Look-ups in named tables: a row name and a column name give one cell, copied from the table.

Table debulu
columns: mukirup, nas, mizaleb, subibo, pimebun, reka, gege, vav, vizoteb, nin
zilete: [6413, 8031, 4523, 6119, 7299, 8300, 5578, 6294, 4974, 3618]
tigab: [3146, 3650, 4912, 6532, 9108, 6999, 3597, 2135, 6153, 7530]
tanupi: [5306, 4355, 4770, 8105, 4372, 1538, 4287, 4781, 4640, 2867]

vav of tanupi is 4781
nin of tanupi is 2867
nas of tanupi is 4355
pimebun of zilete is 7299
pimebun of tigab is 9108
vizoteb of tigab is 6153
nas of tigab is 3650
subibo of tigab is 6532
vav of zilete is 6294
pimebun of tanupi is 4372
mizaleb of tigab is 4912
gege of tanupi is 4287
reka of tanupi is 1538
mizaleb of tanupi is 4770
mukirup of tanupi is 5306
vizoteb of zilete is 4974
vizoteb of tanupi is 4640
Row with the largest mizaleb: tigab

keseb
          kivomi      bap     beze      lud  zisabov      dof      bod
raku      85.282  -34.716   84.069  -37.192   75.034   67.524   72.162
poz       87.550  -35.488   87.244  -37.566   76.844   68.108   75.686
mobeta   -53.777   75.464  -50.399   76.368  -39.471  -29.191  -29.929
buta     -42.898   69.811  -40.875   72.185  -32.454  -23.902  -26.187
ledarum  -73.010   89.155  -69.671   86.737  -54.781  -39.396  -54.582

lud of ledarum is 86.737
lud of raku is -37.192
dof of poz is 68.108
bod of raku is 72.162
bap of ledarum is 89.155
beze of poz is 87.244
lud of mobeta is 76.368
kivomi of ledarum is -73.010
beze of buta is -40.875
bod of ledarum is -54.582
bod of buta is -26.187
Which row has the largest dof? poz

zun:
|  | fanakuv | rebobu | zusovur | sadu | rusoda | guz | lev | tonu | gezamo | bunoki |
|---|---|---|---|---|---|---|---|---|---|---|
| taz | 3.68 | 6.30 | 2.94 | 7.82 | 2.30 | 3.25 | 7.63 | 7.52 | 6.75 | 3.84 |
| zegura | 3.07 | 6.48 | 2.15 | 8.60 | 0.75 | 2.19 | 8.67 | 8.23 | 7.06 | 3.17 |
| goze | 4.34 | 5.29 | 4.43 | 5.82 | 4.12 | 4.19 | 6.05 | 5.87 | 5.84 | 4.43 |

taz, gezamo: 6.75
goze, rebobu: 5.29
taz, zusovur: 2.94
goze, gezamo: 5.84
goze, lev: 6.05
goze, fanakuv: 4.34
zegura, fanakuv: 3.07
zegura, bunoki: 3.17
goze, zusovur: 4.43
zegura, tonu: 8.23
taz, bunoki: 3.84
zegura, rebobu: 6.48
taz, rebobu: 6.30
taz, lev: 7.63

zevo.tsv
	solu	zuzamat	lof	sir	vusizuz	gopo	pana	viba
kef	4386	4551	3934	4471	4285	3785	4776	4169
favizo	4258	4193	3812	4284	4330	3917	4537	4073
zil	5026	7512	4056	4284	4151	3388	4696	5811
lilapo	4898	3923	3751	4346	4486	4380	4776	4411
vas	4514	5000	4056	4346	4241	3652	4776	4459
nififeg	5923	4103	3323	4783	4263	3719	5332	4314
tup	7332	4462	2529	5408	3995	2925	6286	4073
gulela	4258	3385	4056	4346	4374	4049	4537	3542
sipat	799	3385	5584	2286	5044	6035	2233	5232
rom	3617	3834	4484	3972	4553	4579	3902	4749
lepu	2721	3744	4851	3285	4687	4976	3504	4701
letir	4386	5000	3995	4222	4285	3785	4617	4556
bez	4514	4193	3934	4284	4285	3785	4537	4218
bub	4386	4731	3873	4284	4308	3851	4696	4411

What is the sir of lilapo in zevo? 4346
What is the zuzamat of bub in zevo? 4731
What is the zuzamat of lepu in zevo? 3744
What is the sir of kef in zevo? 4471
What is the pana of gulela in zevo? 4537
What is the pana of favizo in zevo? 4537
What is the lof of kef in zevo? 3934
What is the zuzamat of lilapo in zevo? 3923
What is the gopo of rom in zevo? 4579
What is the vusizuz of vas in zevo? 4241
What is the solu of kef in zevo? 4386
What is the gopo of tup in zevo? 2925
What is the solu of bub in zevo? 4386
What is the sir of rom in zevo? 3972
What is the viba of nififeg in zevo? 4314

med:
	salosi	galuzef	rur	tup
zuga	5	176	362	336
zapit	190	124	194	476
kon	435	258	735	748
famela	373	416	967	377
katov	72	804	476	758
pesi	243	598	804	284
sapuru	545	351	506	562
ven	146	400	731	83

salosi of zuga is 5
rur of famela is 967
galuzef of zuga is 176
tup of zapit is 476
rur of katov is 476
rur of zapit is 194
tup of famela is 377
salosi of sapuru is 545
tup of katov is 758
galuzef of katov is 804
rur of pesi is 804
salosi of famela is 373
galuzef of pesi is 598
tup of zuga is 336

Table debebet
,beb,lobata,gegubog,tal,dig,nufodu
kisebu,4,-63,60,-4,79,55
sovavi,4,-63,74,14,-16,52
gedapi,-23,-63,-11,40,-22,14
zevifoz,4,-63,68,40,-27,38
vipeb,6,-63,54,61,-31,23
vid,48,-63,-13,-76,-3,-5
fuzem,77,-63,-15,-24,37,-44
tonurak,25,-63,84,7,60,49
mik,-15,-63,30,-12,86,58
nerusor,66,-63,-16,-55,17,-28
fivatir,14,-63,13,78,-20,-12
teki,3,-63,69,-12,-3,58
sem,9,-63,34,75,-26,5

fivatir, lobata: -63
sovavi, tal: 14
vid, tal: -76
vipeb, gegubog: 54
kisebu, gegubog: 60
zevifoz, nufodu: 38
fuzem, nufodu: -44
zevifoz, gegubog: 68
vipeb, beb: 6
vid, dig: -3
sem, nufodu: 5
fuzem, dig: 37
gedapi, beb: -23
teki, beb: 3
gedapi, gegubog: -11
teki, lobata: -63
zevifoz, dig: -27
sem, tal: 75
sovavi, nufodu: 52
Which row has the largest beb? fuzem

Table roz
,butof,zozega,dabel,lebeven,forises,zam,rudif,nef
bezov,32.109,37.027,34.939,50.257,28.953,48.461,73.081,31.295
vubifo,24.964,59.695,55.287,76.203,52.704,76.190,66.648,99.224
dafed,24.278,27.795,30.247,86.119,62.483,43.572,52.685,82.320
sizate,35.788,33.200,40.329,75.484,47.082,64.151,58.093,57.967

dafed, nef => 82.320
dafed, rudif => 52.685
bezov, rudif => 73.081
bezov, dabel => 34.939
bezov, zam => 48.461
sizate, zam => 64.151
dafed, forises => 62.483
bezov, zozega => 37.027
dafed, butof => 24.278
dafed, zozega => 27.795

gofubiv
|  | faf | gukomu |
|---|---|---|
| piver | 87 | 61 |
| vam | 246 | 181 |
| fev | 231 | 158 |
| kofe | 237 | 170 |
| toded | 210 | 137 |
| zisano | 167 | 139 |
| romi | 217 | 139 |
| gidunu | 85 | 57 |
| zit | 227 | 153 |

faf of zisano is 167
gukomu of fev is 158
faf of gidunu is 85
faf of kofe is 237
gukomu of zit is 153
gukomu of vam is 181
faf of toded is 210
faf of fev is 231
gukomu of gidunu is 57
faf of romi is 217
faf of vam is 246
gukomu of zisano is 139
gukomu of toded is 137

